Where the symbols take the items:
w466: %>w852, !>w814
w708: %>w340, !>w668
w522: %>w967, !>w889
w44: %>w7, !>w960
w819: %>w547, !>w374
w374: %>w871, !>w528
w626: %>w617, !>w726
w889: %>w739, !>w522
w814: %>w214, !>w267
w25: %>w535, !>w25
w284: %>w947, !>w216
w270: %>w31, !>w431
w340: %>w723, !>w66
w87: %>w967, !>w532
w473: %>w636, !>w922
w871: %>w652, !>w922
w234: %>w696, !>w883
w947: %>w355, !>w410
w490: %>w316, !>w477
w477: %>w637, !>w947
w906: %>w374, !>w887
w416: %>w472, !>w849
w778: %>w739, !>w455
w498: %>w41, !>w906
w58: %>w532, !>w365
w528: %>w270, !>w757
w431: %>w548, !>w547
w31: %>w404, !>w436
w967: %>w850, !>w38
w316: %>w173, !>w637
w532: %>w25, !>w771
w887: %>w528, !>w368
w216: %>w410, !>w214
w180: %>w448, !>w871
w617: %>w522, !>w143
w467: %>w960, !>w636
w882: %>w416, !>w532
w852: %>w410, !>w316
w614: %>w234, !>w78
w435: %>w41, !>w629
w155: %>w498, !>w741
w545: %>w431, !>w819
w660: %>w741, !>w871
w696: %>w584, !>w660
w214: %>w778, !>w173
w12: %>w284, !>w966
w38: %>w442, !>w617
w365: %>w771, !>w472
w664: %>w173, !>w739
w813: %>w490, !>w626
w629: %>w162, !>w967
w357: %>w528, !>w466
w549: %>w741, !>w270
w637: %>w44, !>w355
w757: %>w559, !>w48
w658: %>w614, !>w374
w922: %>w66, !>w813
w173: %>w455, !>w41
w436: %>w14, !>w614
w368: %>w757, !>w14
w455: %>w286, !>w38
w364: %>w849, !>w545
w608: %>w614, !>w234
w960: %>w726, !>w852
w849: %>w620, !>w545
w559: %>w660, !>w620
w78: %>w723, !>w404
w668: %>w66, !>w7
w355: %>w966, !>w664
w535: %>w365, !>w528
w66: %>w792, !>w473
w845: %>w404, !>w652
w771: %>w882, !>w177
w620: %>w365, !>w548
w966: %>w216, !>w814
w726: %>w614, !>w44
w850: %>w143, !>w498
w616: %>w922, !>w792
w739: %>w778, !>w475
w48: %>w608, !>w472
w448: %>w708, !>w726
w548: %>w658, !>w849
w404: %>w962, !>w180
w442: %>w629, !>w522
w610: %>w626, !>w12
w7: %>w473, !>w616
w472: %>w177, !>w620
w547: %>w155, !>w549
w475: %>w58, !>w535
w792: %>w813, !>w610
w636: %>w960, !>w466
w143: %>w12, !>w475
w741: %>w887, !>w31
w410: %>w664, !>w778
w177: %>w364, !>w887
w883: %>w31, !>w431
w584: %>w78, !>w66
w14: %>w48, !>w234
w162: %>w25, !>w947
w723: %>w31, !>w962
w267: %>w173, !>w435
w41: %>w38, !>w316
w652: %>w180, !>w340
w962: %>w871, !>w448
w286: %>w25, !>w442

In the rows, zero is written as 64.

The rows follow the links: the fewer symbols apart two items are, the more alike their rows tend to be.

Each row is also shifted at random along 5 hidden directions that mean nothing.

Some items, each with a row of numbers:
w664: 85	62	66	61	73	64	84	63	78	68	65	69	59	58	63	79	67	69	64	70	51	72	60	42	77	60	68	66	58	58	61	58	76	63	79	62	66	76	68	71	62	70	53	65	60	50	65
w340: 75	45	81	66	73	65	51	77	50	54	64	55	48	80	65	53	82	56	47	60	84	73	66	67	63	60	53	61	63	65	46	76	46	51	77	55	62	62	51	50	73	61	70	55	72	65	67
w12: 43	59	63	45	76	56	74	67	73	88	62	70	49	50	74	88	61	67	61	56	67	88	55	58	71	78	42	62	47	62	83	58	49	47	77	63	56	65	56	75	68	53	43	43	61	62	57
w234: 61	74	68	60	47	61	64	67	59	60	74	69	78	59	62	71	59	59	63	77	68	50	81	63	59	82	73	77	64	71	71	76	69	62	52	62	41	69	71	64	54	61	47	76	58	60	69
w162: 54	69	57	70	65	58	81	60	78	52	76	57	50	63	63	57	62	73	61	59	34	84	68	62	61	52	60	51	89	67	62	52	59	70	52	68	69	63	99	75	63	68	70	81	63	57	63
w887: 46	62	46	61	66	77	60	68	63	67	53	61	76	71	55	70	55	65	79	65	62	73	53	76	60	65	65	65	69	66	80	71	49	60	60	61	61	59	55	80	79	51	58	56	65	71	60
w813: 93	57	81	77	58	55	60	64	56	67	70	60	59	53	64	56	87	59	38	70	69	75	64	64	67	66	73	43	54	67	60	66	56	68	53	52	58	72	70	36	64	72	65	55	58	58	70
w889: 93	66	68	53	72	58	70	70	78	71	81	57	48	67	58	80	58	63	57	76	57	75	66	58	60	63	38	71	65	57	62	63	62	67	64	60	67	59	77	81	65	66	52	57	50	66	65
w522: 120	72	61	58	59	58	66	62	84	65	78	60	54	66	59	67	57	72	67	71	35	71	64	63	57	58	48	62	87	55	60	53	65	80	55	69	73	58	95	75	62	70	64	71	58	68	68
w473: 72	53	80	60	72	54	51	77	56	68	63	53	50	88	65	54	86	63	27	69	70	102	50	69	62	62	55	43	76	78	43	70	56	69	56	48	71	55	66	57	67	68	71	52	69	72	63
w947: 12	75	72	61	65	53	82	65	65	70	77	61	55	48	73	60	69	57	43	67	54	69	76	47	66	62	71	62	61	65	71	53	75	65	59	63	58	80	76	60	55	67	63	68	64	33	73
w629: 57	61	59	73	72	61	73	58	68	50	81	50	50	66	61	67	55	64	61	62	69	60	77	59	64	61	56	62	62	62	61	62	63	62	44	65	69	66	76	67	67	69	69	69	54	58	58
w78: 83	63	54	55	49	65	46	54	64	52	47	77	75	61	79	58	54	72	100	39	64	34	70	72	65	77	70	77	75	57	62	62	65	52	73	85	52	62	63	54	53	54	71	83	91	73	66
w143: 111	64	62	73	75	65	67	62	62	74	54	57	53	54	58	65	58	52	66	61	67	64	59	62	68	59	65	53	57	60	69	50	49	70	52	71	68	69	64	64	71	57	71	53	68	63	72
w435: 58	48	45	62	79	63	72	59	82	50	75	58	51	75	61	85	56	89	73	55	60	89	59	54	71	69	39	64	68	65	60	65	61	49	61	60	73	59	75	80	79	67	51	67	55	69	40
w14: 46	83	70	60	54	60	61	78	50	61	71	56	73	70	62	52	58	52	44	79	57	66	80	65	50	68	73	71	83	81	67	65	70	78	35	61	48	67	82	68	60	56	60	79	69	53	80
w637: 80	52	69	82	75	62	70	64	57	53	60	57	59	72	62	52	81	71	40	65	62	90	57	46	72	58	78	45	67	80	48	61	70	69	54	53	68	78	72	47	73	74	65	74	71	52	63
w771: 14	73	67	65	67	62	83	69	69	75	76	75	55	65	66	72	58	65	59	62	61	82	63	76	60	62	44	67	62	70	74	70	50	61	80	65	65	45	68	91	65	62	56	58	44	84	52
w472: 45	84	85	85	63	67	73	77	41	68	67	63	65	69	58	38	65	44	35	79	67	66	73	69	50	49	74	62	66	85	66	64	67	91	54	64	64	63	72	63	70	64	71	73	58	64	77
w475: 73	72	66	71	74	66	79	63	65	77	58	63	56	53	60	72	57	46	68	66	72	55	65	65	70	58	67	61	52	58	70	59	52	63	66	72	66	60	56	82	61	59	68	53	60	68	69
w368: 66	64	71	82	66	75	68	76	42	60	66	54	77	66	48	70	65	42	49	84	95	58	76	59	66	72	85	66	45	76	69	85	57	59	42	48	46	74	46	66	71	58	50	58	53	59	71
w316: 29	67	68	68	70	56	68	64	57	55	73	54	59	66	69	51	71	64	41	66	64	65	72	47	66	60	78	58	67	73	57	56	86	71	42	59	68	77	71	51	59	75	74	74	70	38	67
w431: 48	61	64	66	74	75	47	78	45	66	55	57	68	83	61	48	62	68	56	66	68	79	56	69	44	53	49	72	65	77	71	61	62	81	64	60	75	66	55	55	95	55	63	59	68	62	64
w708: 87	54	84	59	52	58	56	70	71	55	81	63	55	70	62	61	91	64	49	74	57	73	67	67	63	59	57	61	71	53	45	80	54	58	88	50	61	63	69	53	56	74	60	59	58	66	69
w477: 42	53	53	63	71	57	72	56	70	63	57	71	59	61	77	70	64	86	68	43	57	90	54	56	74	73	58	55	65	73	69	56	63	52	67	67	61	66	72	62	70	63	55	72	72	63	50
w532: 56	71	66	89	72	69	80	62	57	62	62	64	59	59	60	55	59	50	64	59	72	57	69	74	66	52	71	54	61	69	63	62	53	70	59	72	70	56	65	75	65	64	80	67	57	74	64
w778: 92	69	66	66	80	64	76	65	65	70	54	61	55	59	63	65	57	52	64	67	68	49	67	44	71	56	73	67	57	61	60	49	79	70	65	71	70	76	58	67	62	65	71	66	73	50	75
w584: 97	52	72	69	54	64	52	63	50	55	59	68	70	58	67	65	72	59	68	57	89	47	74	67	69	81	73	65	51	63	59	79	55	46	66	63	46	68	52	44	58	59	59	64	70	70	65
w792: 76	61	80	67	63	53	55	69	55	73	65	57	53	60	69	50	82	57	36	63	65	83	62	67	58	64	64	45	65	71	60	59	53	74	50	57	62	68	74	41	65	64	69	56	71	61	73
w819: 77	64	67	71	56	78	53	67	61	63	64	60	78	67	54	50	72	69	66	76	51	61	57	69	52	47	70	69	65	59	69	63	69	85	71	58	77	73	64	47	80	68	66	63	57	56	72

From each start, follow one symbol. Which item do you reach?
Answer with the item's name.
start 91	67	65	93	63	76	77	52	56	65	51	83	77	52	60	64	59	67	83	55	77	48	59	69	71	61	76	65	41	68	69	68	64	69	83	75	69	60	51	60	70	70	63	67	51	88	56
%: w472
start 49	73	79	57	44	48	55	54	63	77	71	68	66	44	77	51	79	55	52	63	66	45	71	73	64	73	79	55	59	55	67	58	71	70	54	66	58	66	68	38	41	72	76	57	67	56	77
!: w792
start 55	60	64	53	53	51	51	52	68	75	60	73	65	51	80	66	71	68	71	47	74	56	61	76	70	81	64	56	56	54	67	64	60	50	68	70	58	57	55	47	50	66	69	53	72	74	60
!: w813
start 69	72	58	74	62	71	84	60	76	68	66	69	66	54	56	75	60	60	78	68	51	65	61	73	71	57	70	58	64	56	70	70	48	61	73	67	64	54	68	90	59	64	63	59	47	78	62
%: w365
start 65	57	74	79	84	65	76	71	50	63	54	56	54	61	65	54	73	57	43	64	71	78	63	41	72	55	79	52	55	76	59	55	69	67	57	59	65	84	61	53	73	64	66	67	76	42	71
!: w664
start 84	66	46	51	67	54	65	57	89	59	74	59	50	73	67	70	47	85	77	55	32	83	58	65	57	63	35	61	93	59	64	47	63	70	52	74	77	55	99	83	68	64	64	77	64	71	55
%: w442
start 50	56	56	55	57	75	57	63	75	68	74	64	78	60	58	77	66	77	80	76	55	64	56	69	59	64	54	76	53	48	79	73	61	60	80	53	68	69	56	62	75	64	48	50	46	61	58
%: w155
start 68	59	67	93	76	74	82	64	54	63	59	71	60	66	57	68	62	60	65	58	84	72	60	69	71	59	60	59	43	75	65	74	47	60	78	65	70	54	51	74	77	65	63	57	46	87	51
!: w532
start 72	78	70	84	62	68	84	60	65	67	64	68	63	51	58	58	61	46	66	67	62	51	68	70	68	52	79	58	59	61	65	64	57	71	67	71	67	59	65	75	57	67	76	63	55	72	70
!: w365
start 36	63	65	54	63	51	57	58	63	66	61	69	65	69	74	65	69	67	53	60	80	61	62	63	71	76	69	58	62	70	52	66	83	58	54	63	65	56	56	58	46	74	71	61	72	68	58
!: w960
start 88	80	67	72	66	59	74	59	70	52	78	51	57	60	61	49	59	57	58	74	45	47	77	49	61	48	74	62	79	59	56	46	84	84	41	70	75	76	90	62	54	74	82	85	66	42	79
!: w38
start 34	58	77	46	60	58	54	72	66	58	75	64	55	70	72	65	73	60	57	64	74	56	75	68	63	68	49	76	62	53	52	77	60	46	86	57	58	60	56	60	52	66	64	57	64	62	65
%: w708
start 74	58	68	70	63	81	50	79	54	59	65	49	73	79	49	47	75	58	54	84	58	73	59	71	50	44	69	64	73	64	62	73	55	78	64	47	70	74	59	54	84	62	67	56	61	53	73
%: w871
start 49	74	57	57	57	65	54	66	74	58	78	41	67	64	56	45	63	65	61	80	28	65	66	69	46	46	68	59	91	53	70	51	67	86	39	59	75	72	91	61	66	65	78	70	66	39	79
!: w906
